Below is a small trained network, with its code and all its weights. Each question gives an input and a target symbol and asks what happens when units are switched off, that is, made to give their printed mean instead of their output.

import numpy as np


def w(rows, s, z=0):
    codes = np.array(rows[::2]) - 128.0
    scale = np.full(codes.shape[1], s)
    scale[-1] = z or s
    return codes * scale


def norm(h):
    return h / np.sqrt((h * h).mean(-1, keepdims=True) + 1e-5)


def f(y):
    return np.maximum(y, 0)


def softmax(a):
    e = np.exp(a - a.max(-1, keepdims=True))
    return e / e.sum(-1, keepdims=True)


def log_softmax(a):
    a = a - a.max(-1, keepdims=True)
    return a - np.log(np.exp(a).sum(-1, keepdims=True))


def net(x, mask):
    ids = ['Θαβημσ'.index(c) for c in x.split()]
    T = len(ids)
    res = E[ids] + P[:T]
    r = norm(res)
    for j in range(3):
        rows = slice(3 * j, 3 * j + 3)
        q, k, v = (r @ M[0][rows].T for M in (Q, K, V))
        z = softmax(np.where(np.tri(T) > 0, q @ k.T / 3**0.5, -1e9)) @ v
        o = O[0][rows]
        res = res + np.where(mask[j], z, o[:, -1]) @ o[:, :-1]
    y = f(norm(res) @ A[0][:, :-1].T + A[0][:, -1])
    res = res + np.where(mask[3:15], y, B[0][:, -1]) @ B[0][:, :-1]
    return log_softmax(norm(res)[-1] @ U[:, :-1].T + U[:, -1])


Q, K, V, O, A, B = {}, {}, {}, {}, {}, {}
E = w([
[107,151,120,121],'Θ',
[126,148,132,147],'α',
[255,96,157,154],'β',
[174,168,77,84],'η',
[143,115,136,157],'μ',
[135,110,109,139],'σ',
],0.0048)
P = w([
[108,132,122,126],'0',
[109,254,137,145],'1',
[167,77,114,141],'2',
[120,91,199,91],'3',
[112,236,144,140],'4',
[165,79,112,139],'5',
[115,102,190,100],'6',
[114,231,150,141],'7',
[166,80,110,142],'8',
[109,108,181,108],'9',
[94,239,144,141],'10',
],0.0059)
Q[0] = w([
[82,110,167,87],'H0',
[141,155,97,140],'H0',
[161,57,59,126],'H0',
[167,142,136,100],'H1',
[152,4,88,117],'H1',
[84,99,176,90],'H1',
[77,123,103,118],'H2',
[209,80,129,76],'H2',
[204,119,117,153],'H2',
],0.015)
K[0] = w([
[116,49,187,91],'H0',
[152,158,54,173],'H0',
[199,164,142,64],'H0',
[129,136,125,43],'H1',
[237,121,214,148],'H1',
[57,90,255,150],'H1',
[47,65,111,152],'H2',
[182,122,120,5],'H2',
[184,166,74,79],'H2',
],0.01)
V[0] = w([
[105,148,155,125],'H0',
[174,116,103,187],'H0',
[23,12,105,219],'H0',
[137,176,203,255],'H1',
[238,225,217,103],'H1',
[83,113,122,254],'H1',
[68,53,130,227],'H2',
[69,98,83,116],'H2',
[232,165,120,85],'H2',
],0.0039)
O[0] = w([
[126,118,150,101,160],'H0',
[132,130,127,176,111],'H0',
[212,27,66,136,131],'H0',
[206,153,209,177,99],'H1',
[212,160,74,253,5],'H1',
[128,121,241,100,176],'H1',
[200,114,183,65,83],'H2',
[197,145,160,157,92],'H2',
[41,155,93,131,174],'H2',
],0.0041,0.0012)
A[0] = w([
[103,120,164,11,3],'N0',
[192,107,173,109,110],'N1',
[114,21,144,113,63],'N2',
[115,94,171,57,125],'N3',
[122,221,139,157,55],'N4',
[3,139,144,154,131],'N5',
[126,50,166,157,77],'N6',
[246,136,102,132,55],'N7',
[122,111,173,82,134],'N8',
[142,48,87,94,31],'N9',
[115,205,171,35,75],'N10',
[140,20,76,76,2],'N11',
],0.0071,0.0044)
B[0] = w([
[2,120,185,148,210],'N0',
[109,160,48,125,208],'N1',
[170,49,165,140,209],'N2',
[88,166,142,155,254],'N3',
[135,69,140,74,184],'N4',
[150,149,73,115,247],'N5',
[160,144,177,91,196],'N6',
[63,53,120,217,159],'N7',
[130,173,125,119,231],'N8',
[145,66,58,55,158],'N9',
[149,32,137,150,243],'N10',
[158,57,11,18,172],'N11',
],0.0079,0.0034)
U = w([
[16,114,210,129,172],'Θ',
[167,242,190,112,111],'α',
[157,67,128,254,186],'β',
[99,177,32,126,63],'η',
[226,114,241,115,238],'μ',
[151,25,109,40,2],'σ',
],0.008,0.00056)

Each question gives the input, a string of symbols that net reads in full, and the target symbol t.
The units are the heads (3 rows each of Q, K, V and O) and the neurons (one row each of A and B). Each row of codes is followed by its name. A weight is (code - 128) times the scale printed after its matrix; where a second scale follows, it is the last column's (O, A, B and U).
mask holds one flag per unit, heads first, then neurons. A switched-off unit (its flag False) gives its mean, the last column of its rows in O or B, instead of its output. The means were averaged over made-up inputs and are rounded, as every weight is.
A unit's drop is (log p(t) with every unit on - log p(t) with that unit switched off) / (log p(t) with every unit on - log p(t) with every unit switched off).
The circuit of an input: a set's keep is (log p(t) with only the set's units on - log p(t) with every unit switched off) / (log p(t) with every unit on - log p(t) with every unit switched off). Starting from the 12 units with the biggest drops (on a tie, the unit counted first), units are removed one at a time, each time the one whose removal leaves the highest keep (on an exact tie, the one counted first), for as long as the keep stays at least 0.8.
units of the circuit, in order: the units of the circuit, biggest drop first
most important unit: the unit with the biggest drop
top k neurons: the k neurons with the biggest drops, biggest first
which heads matter: for each layer, one digit per head in row order, 1 if its drop is at least 0.15 and else 0, layers parted by /
input α σ α μ β β η, target η: units of the circuit, in order	H2; H1
input σ σ α, target α: which heads matter	110
input μ μ η η η, target β: which heads matter	010
input Θ β β η η σ Θ Θ σ, target η: most important unit	H2
input μ σ σ β μ σ Θ η, target β: units of the circuit, in order	N7; H1; H0
input η β η σ α σ Θ μ, target η: which heads matter	010
input μ σ σ σ μ σ β Θ Θ, target β: which heads matter	010
input σ η Θ, target η: units of the circuit, in order	H0; N5
input η η Θ, target η: units of the circuit, in order	N5; H0
input β η μ μ Θ μ Θ μ, target α: top 3 neurons	N10; N2; N7
input β σ σ η η μ β μ, target α: which heads matter	011
input Θ σ σ μ η, target σ: which heads matter	000
input μ β σ α Θ σ σ μ, target β: which heads matter	100
input Θ η α σ β, target σ: most important unit	N4
input β β σ β σ, target α: which heads matter	010
input Θ Θ Θ Θ β σ α β β μ σ, target σ: which heads matter	000
input μ Θ β σ σ σ σ η μ Θ Θ, target β: units of the circuit, in order	N7; H0; H1
input σ σ β μ, target μ: units of the circuit, in order	H1; N6; N0; N11
input Θ σ σ β σ β, target β: which heads matter	010
input μ Θ σ η μ, target β: most important unit	N7
input β μ σ σ μ σ σ σ, target α: top 3 neurons	N10; N2; N0
input α σ Θ Θ σ α μ σ η, target η: which heads matter	101
input μ σ σ μ μ Θ σ β, target β: top 2 neurons	N7; N0
input μ σ σ Θ η μ, target η: which heads matter	101
